Rows with their classes
[  8   6  -7  -3 -13  -8   1  -4   1  25  36   0  -7  -4   7   5 -14   3
   3 -17   0 -11  -5 -10  10  -5  -7  -1  -3  -8   4  -5   2 -12  11  -7
  -6  10   5 -17  -3  -5  11  12   1  -6   1   3 -20   3   7 -22   5   4
 -13   7 -13  -4   2   0  -3   8  -8   2   7   4  -3]
U
[ -5   2  -3  -3 -15  -7   0   2  -2   8  27   1  -2  -6   4   2  -4   3
  -2   1   1 -12  -1  -7   4   5  -5   1  -2 -12   3  -1   2   2   0  -1
   1   6   8 -10  -2  -5   3   4   7   1  -3  -8   5  -1   8 -18   2   3
   1  10  -8  -2   0  -2  -2   9  -4   0  -1  12   0]
U
[  0   0   7  -8 -37  -8   9   5   6  16  51  -1  -7  -4   7   9  -7  -1
  -3 -12   3  -5   4  11  23   9 -12  10  -8 -27   0  -6  14   3  15   1
  -8  16  10 -18   0 -16   7  15  -3 -10   9   2  31  -6  18 -30   3   3
   8  21  -6  -6   3  -9  -5  15  -8  -1  -2   6  -1]
S
[  2  -4  -1  -1  -3  -5   0  -1  -3   9  11   0  -2  -8   0   3   0  -1
  -1  -4   0  -5   3  -1  -3  -2  -2   2   5  -3   2  -5   0  -1   4   1
  -1   3  -2 -12   2   1   5   3   2   0  -1  -1   1  -1   4  -8   3   1
   2   5  -4  -1   0  -1  -4   4  -1  -1   0   3  -4]
F
[  2   2  -5  -5 -14  -9   4  -4  -2  23  34  -2   0  -5   7   4  -9   1
  -1  -7   2  -9  -2  -8   9   2  -7   0  -1  -6   5  -1   2  -9   6  -2
  -6   6   2 -14  -2  -7   2   7  -3  -2   1  -1  -3  -2   8 -23   4   3
 -10  12  -8  -5  -1  -1  -5   4  -2  -1  -4   5  -2]
U
[  3  15 -17  -1 -10  -5   7   0   6  19  33   1  -2  -1   6   3 -14   4
   4 -16   2  -3  -6  -6   6   7 -12  -4   1  -7   3  -2   2 -15  21   2
  -5  11   2 -13  -2  -1   4   8   0 -12  -1  -1 -13  10   8  -8   5   7
 -16   7  -9  -4  -2  -1  -5   2 -10  -2   1   4  -4]
U
[  1   0  -3   0  -9  -1   2  -2   0   7  12  -1  -3  -5   2   4  -3  -2
   1  -3   2  -6  -1   7  -2   0 -12   0   6  -3   4   0  -2  -9   5   2
  -1  -1   1  -4   1  -1   1   2  -1   2   0  -3   0   1   5  -2   2   2
  -1   5   2  -2   0   1   1   0  -5  -1   0   0  -2]
F
[  3   1  -8  -7 -10  -8   0  -3   2  16  14  -1   0  -2   2   0  -6  -2
   1  -6  -2  -9   0  -2   4  -2  -5   3  -1  -2   5   0   1  -6   6   1
  -3   4   1  -8  -5   1   0   4   0  -2  -2  -2   6   6  -4 -12   3   0
  -6   5  -3  -2  -2   3  -1   4  -3  -4   0   0  -9]
R
[  6  13 -13  -2 -17 -10   8  -1   5  24  35  -4  -6  -1   8   3  -8  16
   0 -14  -1  -8  -4  -9  13  -5 -11  -4  -1  -8   4  -4   3 -15  16  -4
 -10   6   1 -15  -1  -2   1   1   1  -6  -1   4 -10   6  10 -19   6  -2
 -14  10  -9  -2  -2   1  -7   4  -7   0  -2  -1  -2]
U
[  7  -7   1  -2 -11  -9  -5  -3  -2  14  19   1  -3  -3   3   3   0   1
  -1  -3  -1  -7   4   1   4  -6  -3   3  -5  -9   2   1   4   4  -3  -4
   1   8   2  -7  -1  -3   1   5   0  -1   6  -3   8  -3   4 -18   2   4
   0   7  -6  -4   2  -1   0   6  -2  -5   0   7  -1]
S
[ 11   2   0  -5 -26  -6   5   1   7   7  42  -2   1   2   4   7  -6   1
   5 -12   0  -5   3  12  12  10  -9   7  -4 -21   1  -4   9  -6  20   4
  -9   9   5 -12  -2  -9   6   8  -1 -14   8   1  21  -3  13 -15   0   3
  -1  15  -2  -6   2 -11  -5  14 -10   2   2   7  -7]
S
[  1  -4   1   0 -28  -6   6   0   1  12  33   0  -6  -3   4   6  -4   2
   3 -10   1  -7   1   7  12  10  -6   7  -5 -22   4  -2   6  -2  11   0
  -7  12   6 -15  -1  -7   3   9   0 -11   3  -7  19  -3  15 -22  -5   1
  -1  16 -10  -8   1  -7  -5   9 -10   3  -1   7  -6]
S
[  2 -13   6  -9  -8  -2  -4 -13 -11  17  15   0  -3  -4   1  -1  -3   2
  -3  -1   0 -10  -8  -6  -2  -5   0   0   3  -2   3   0  -1   5 -14  -6
  -4  13  -2  -7   1  -6   0   4   1   6   0  -1   4  -5   4 -22  -1   2
   2   4  -7  -2   5   4   2  12   3   5   0   8  -3]
R
[  3  -4  -2  -4  -8  -9  -5   0  -1  18   7   0  -1  -8   3  -1  -3   1
   0  -3  -2  -8   2  -6   4  -3  -4   1  -1  -3   3   0  -2  -3  -2  -1
   1   8   1  -9   3  -4   4   4   1  -2   2   0   0  -3   5 -23   2   3
   1   4  -7  -4   0  -3   2   5  -2   3   3  14  -6]
R
[  3  18 -18   0  -8  -7   9   0   9  16  33  -1   1  -2   5   3  -9  -1
   3 -13   1  -5   3  -1   6   2 -10  -3   1 -13   4  -2   1 -16  26   2
  -7   2  10  -9   2   2   5   8   3  -4   0  -5  -8   8   9   0   1   8
 -13   7  -5  -2  -1  -4 -12  -1 -11  -3  -7  -3  -4]
U
